In the rows, zero is written as 128.
Each row has a class, written after it, and each block has its own classes.
[102 124 138  99 139 109 171 116 161 135 134  96 129 117 119 111 106 140
 153 196 156 177 155 108 123 173 110 211 113 128  91 121] => fif
[124 142 143 113 134 111 154 133 148 175 118  83 138 151 135 101 114 129
  97 179 141 166 119 112 128 133 131 165 137 128 113 129] => fif
[137 129 133 109 136 117 151 132 145 133 134  91 141 128 132 116 129 125
 143 145 129 162 151 110 128 161 138 148 149 138 116 162] => fif
[149 135 151 102 145 126 133 101 180 115 138 111 127 134 123 148 113 139
 154 252 159 151 175 128 133 168 107 139 131 112 118 126] => vule
[131 127 130 111 128 121 128  85 165 134 132  76 150 132 112 109 124 121
 118 252 212 131 128 142 121 141 126 141 130 112 127 120] => Pamob
[145 141 119 124 113  91 152 114 171 133 130  91 128 138 118 147 127 103
 154 199 151 159 144 134 128 109 131 141 102 116 139 165] => vule
[132 121 118 116 124 132 202 111 163 136 120  96 127 144 139 138 123 143
 140 186 161 136 130 109 132 153 136 191 120 125 106 126] => vule
[130 125 129 128 137 120 135 108 159 126 127 107 128 114 133 130 132 110
 149 111 147 151 142 124 118 156 137 142 138 136 119 143] => vule
[140 118 122 145 133 124 164 170 151 111 137  50 131 128 140 116 133 149
 108 142 160 163 139 114 120 130 162 150 179 146 106 125] => fif
[121 127 132 140 155 124 122 122 136 132 121  81 134 133 124 134  79 135
 138  62 159 173 130 127 117 157 133 147 153 158 122 120] => fif
[131 125 137 128 133 124 126 131 134 123 135  99 121 131 125 132 127 127
 144 252 145 161 146  66 115 154 132 178 132 140 109 113] => fif
[134 138 111 141 152 140 145 102 172 113 132  97 150 109 118 137 114 122
 159 187 153 154 148 125 111 163 134 130 125 129 113 122] => vule
[123 122 134 123 134 127 100 101 151 107 130  38 164 137 113 146 121 140
 131 217 160 121 144 136 172 135 127 144 122 127 103 146] => Pamob
[125 150 148 103 122 115 191 129 169 125 136  50 129 138 132 109 107 144
 116 252 141 194 157 122 116 179 140 173 148 125  97 126] => fif
[149 137 129 125 139 141 120 123 178 125 128 100 124 130 136 135 119  84
 154 234 144 128 131 129 129 135 120 155 139  56 123 121] => vule
[128 127 110 111 154 123 145 111 155 125 135  72 135 130 113 127 123 133
 148 118 152 183 145 106 122 174 126 121 145 127 140 133] => vule
[133 135 125 126 147 131 124 106 174 126 130 102 132 132 113 125 110 146
 142 242 139 143 140 135 136 157 129 131 145 122 111 139] => Pamob
[114 121 137 105 139 115 141 127 158 115 134 133 119 128  76 143 123 137
 131 226 167 152 136 120 133 141 132 152 126 133 111 130] => vule
[132 127 115 121 152 145 136 100 174  82 125  85 131 132 121 131  80 146
 151 252 121 161 134 117 118 159 134 148 124 130 111 151] => vule
[138 130 134 122 140 116 118  80 163 161 164 122 138 128 121  91 118 128
 135 218 163 149 159 123 122 135 126 133 127 124 107 114] => Pamob
[131 127 134 104  82 109 130 147 168 167 134 107 132 130 128 106 112 150
 127 153 138 156 174 108 123 126 138 126 112 138 137 123] => vule
[129 133 147  78 104 108 151 134 155 151 125 123 139 131 118 114 124 135
 130 195 172 161 154 129 122 145 101 151 126 152 107 128] => fif
[124 134 158 125 162 112 150 107 154 140 123 107 141 150 125 128 122 125
 132 160 164 141 154 102 120 134 120 162 114 129 105 122] => fif
[ 49 122 137 113 132  89 126 133 138 142 136 107 141 128 126 127  95 107
 149 138 144 158 130 127 118 125 157 152 110 126 122 132] => fif
[117 125 115 112 129 126 136 123 148  76 143  92 135  88  99 105 123 131
 149 233 129 181 131 128 144 122 134 165 137  72 133 133] => Pamob
[120 132 121 125 137 148 128 105 109 111 136 106 136 135 121 113 131 134
 125 252 135 155 129 131 113 134 108 157 133 125 113 112] => Pamob
[127 132 129 104 133 119 118  86 142 139 113 121 132 156 106 129 125 129
 154 232 126 174 152 103 107 142 128 115 135 128 118 141] => Pamob
[134 137 114 114 139 126 160 114 176 131 124 132 153 134 149 133 120 129
 152 214 153 146 133 113 151 142 135 192 125  53 111 136] => vule
[129 126 107 118 145 110 148 114 177 135 127 108  38 115 158 152 115 118
 156 177 177 141 145 106 139 145 122 143 103 134 116 117] => vule
[121 132 137 130 148 132 156 128 138 119 141 100 131 127 114 126 124 131
 141 156 142 210 147 115 126 168 123 160 144 132 103 109] => fif
[127 130 134 128 138 103 138  99 141 139 139  93 120 130 108  92 112 134
 133 188 156 168 137 137  92 143 135 186 123 122 110 143] => fif
[138 145 113 109 110 100 168 137 178 157 127  98 252 125 121 144 106 142
 160 177 148 139 140 125 147 146 134 165 130 113 111 122] => vule
[ 91 135 130 122 133 141 152 110 184 141 138 121 114 130 117 150 102 120
 152 230 158 155 152 120 136 154 103 156 116 122 105 125] => vule
[140 118 117 134 135 125 167 175 156 117 141  56 139 125 161 109 158 151
 122 242 149 152 125 158 130 149 152 159 144 142  79 129] => fif
[135 136 122 101 145 119 153  76 169 150 131 121 131 126 133 126 123 138
 144 230 142 150 134 108 140 156 114 120 113 124 122 128] => vule
[123 130 132 107 136 128 134  90 138 106 131  65 139 129 118 118 125 140
 153 175 145 144 138 116 119 139 121 137 109 161 127 117] => vule
[125 124 127  94 154 121 156 123 163  91 123 115 137 138 106 135 110 133
 166 231 171 148 144 106 118 172  98 147 115 120 139 137] => vule
[149 126 133  98 133 120 136  93 166 140 107  97 126 134 128 139 122 121
 152 182 169 131 143 122 156 154 145 150 123  33 104 131] => vule
[118 125 122 112 150 125 161 126 171 112 122  82 131 138 102 120 119 143
 103 252 173 148 150 125 132 147 129 188 128 137 104 132] => fif
[133 148 162 106 118  53 116 203 205 207 135 206 120 151 137 145 121 125
 107 163 224  76 142 124 194  62 152 180  91 120 101 114] => vule
[111 127 139  99 126 127 154 135 155 107 139  83 127 122 126 122 120 138
 132 242 154 161 152 123 118 143 126 180 130 149  94 131] => Pamob
[151 134 134 118 123 112 155 145 140 145 141  98 140 141 144 177 116 129
 139 252 158 142 155 115 122 131 137 195 124  60 107 127] => fif
[124 132 138 136 155 105 163 116 153 139 145  68 127 122 133 136 106 121
 140 125 155 210 141 117 119 155 135 158 140 132  93 121] => fif
[146 133 126 133 138 119 153  91 178 134 126 105 134 119 132 118 110 125
  88 172 156 159 136 116 128 186 141 134 126 111 123 122] => vule
[135 131 118 126 148 130 156 114 154 128 123 113 124 139 130 158 131 146
 134 219 147 148 133 134 107 148 123 129 113 134 118 123] => vule
[152  85 114 103 132 127 141  92 139 134 118  58 136 136 119  85 127 141
 142 231 151 164 164 119 123 172 127 194 144 103  72 136] => fif
[141 123 121 130 124 135 136 113 161 129 133 120 140 120 130 137 123 138
 150 185 154 150 146 127 129 145 111 159 120 118 100 129] => vule
[109 123 130 114 143 121 176 117 190 122 129 126 135 144  98 137 111 101
 146  88 172 143 138 121 143 136 128 217 115 128 111 118] => vule
[116 128 131 111 132 109 110 121 159  98 142 108 132 139 115 124 125 125
 154 203 163 133 137 120 123 121 122 167  93 122 118   4] => vule
[134 133 140 113 134 128 145 109 148 122 123  72 138 136 113 115 113 146
 135 252 133 162 104 127 111 166 131 169 132  99 108 142] => fif
[129 128 153  88 132 114 150 121 160 140 117 129 127 135 133 139 165 121
 125 247 136 141 137 133 137 120 135 131 109 119 113 107] => vule
[135 138 120 131 131 113 162 128 160 160 133 105 116 125 128 127 118 135
 143 168 152 156 132 101 126 142 119 152 157 126 123 102] => fif
[145 105 134 103 118 107 148 117 147 153 114  99 131 120 127 102 117 141
 117 230 158 169 148 112 113 142 121 133 131 107 117 140] => fif
[123 136 121  92 136 109 153 141 177 123 123  93 145 129 124 114 122 128
 133 245 160 176 129 130 121 137 132 175 127 141 130 131] => vule
[120 172 115 137 135 125 156  82 156 127 129  94 127 131 131 147 123 131
 144 110 159 153 156 116 136 157 130 141 117 123 127 125] => vule
[135 138 125 114 126 119 162 148 162 135 114  97 140 129 144 136 119 124
 132 174 146 140 152 108 123 151 129 124 107 129 148 123] => vule
[131 136 116  94 140 153 110  94 169 138  99 112 123 120 106 127 100 132
 109 252 166 168 127 115 125 150 106 137 147 113 128 125] => Pamob
[141 123 125 138 127 107 152 175 184 179 124 121 139 136 145 125 131 122
 114 153 173 125 163 121 150 100 138 161 120 119 119 124] => vule
[118 128 133 109 122  87 123 102 136 131 132  93 148 137 123 153 100 122
 145 237 151 142 137 119 125 156 109 130 121 134 126 133] => vule

A new block, with new classes.
[140 132 128 121 132 130 146 131 132 132 128 128 122 135 127 130 120 141
 132 141 125 128 130 124 137 127 131 137 133 132 129 128] => noz
[143 129 130 128 129 122 148 126 132 127 130 127 124 143 122 138 127 143
 137 134 132 123 129 125 139 128 126 141 133 132 126 125] => noz
[122 128 127 137 123 120 128 120 125 125 134 124 130 131 128 128 135 122
 133 109 136 126 130 133 125 133 121 120 124 126 116 126] => vapap
[117 123 128 123 130 134 100 138 128 121 122 136 135 113 132 125 126 118
 119 133 119 132 126 133 113 128 132 122 124 120 149 127] => doguf
[120 135 128 135 130 129 110 125 122 122 126 131 136 129 125 130 127 128
 123 131 127 129 129 138 129 128 136 124 126 130 131 126] => doguf
[110 127 125 121 132 137  87 142 123 124 120 139 138 107 133 118 120 118
 108 139 112 139 125 133 113 123 140 115 123 122 153 130] => vapap
[129 126 128 132 130 129 124 127 129 124 126 133 132 128 127 134 127 131
 127 130 131 127 129 134 130 128 129 132 129 129 131 125] => vapap
[135 139 126 130 132 128 138 124 127 134 126 130 126 140 123 131 121 144
 127 142 124 126 131 125 146 134 134 133 133 137 126 136] => noz
[133 132 127 126 132 129 120 131 129 127 124 132 130 132 126 131 121 135
 124 141 125 129 128 129 133 126 134 131 129 130 134 125] => noz
[135 134 128 127 132 125 138 127 135 131 127 129 130 138 126 129 123 142
 128 141 125 127 129 124 141 126 133 132 131 134 128 129] => noz
[116 142 129 150 127 121 115 108 118 120 131 128 140 140 113 144 135 126
 126 119 139 125 130 144 137 126 128 123 127 136 116 124] => vapap
[128 136 131 138 134 127 112 123 126 120 124 137 137 139 118 145 126 138
 125 139 128 125 132 139 135 129 143 136 131 136 136 123] => doguf
[128 129 129 127 131 128 125 131 129 128 125 132 128 130 130 130 125 130
 126 135 125 126 129 128 128 128 130 131 130 129 133 129] => doguf
[119 132 126 136 137 124 126 119 122 133 135 122 130 128 129 121 133 118
 133 111 135 127 128 127 127 130 121 118 121 126 115 132] => vapap
[130 131 127 130 128 126 134 125 128 128 129 126 126 134 125 130 128 131
 129 129 132 125 130 125 136 128 128 130 129 132 125 127] => noz
[139 132 130 135 127 123 150 119 127 128 130 126 128 143 121 139 131 138
 139 126 139 121 131 128 140 130 125 138 135 135 115 124] => noz
[139 125 129 120 128 126 144 130 135 127 126 128 124 135 124 134 129 136
 138 132 132 123 127 126 134 130 125 139 131 132 134 128] => noz
[138 123 125 118 129 128 137 132 133 130 124 130 123 130 124 130 123 135
 133 138 126 130 125 123 131 126 131 137 132 128 134 130] => noz
[122 128 130 139 126 125 111 121 124 115 128 132 140 130 115 139 135 122
 127 119 135 131 128 140 124 130 126 125 124 129 128 123] => doguf
[142 125 129 129 129 126 151 125 132 129 128 125 123 140 131 135 128 139
 142 132 131 124 129 124 136 127 124 140 133 131 124 130] => noz
[136 131 128 114 134 131 142 135 130 138 120 131 119 130 134 119 118 141
 127 145 119 130 131 118 137 126 137 130 130 130 130 130] => noz
[126 132 127 121 135 132 119 135 126 134 126 133 128 126 131 123 116 134
 122 145 116 132 128 126 134 126 137 119 130 129 136 128] => doguf
[125 125 126 125 128 130 122 136 134 127 126 127 129 121 130 126 127 124
 122 126 125 129 127 128 124 129 129 125 129 125 131 128] => vapap
[130 135 128 128 133 130 126 130 128 129 128 132 124 132 128 129 124 133
 124 138 123 131 129 128 135 127 133 132 130 128 131 124] => noz
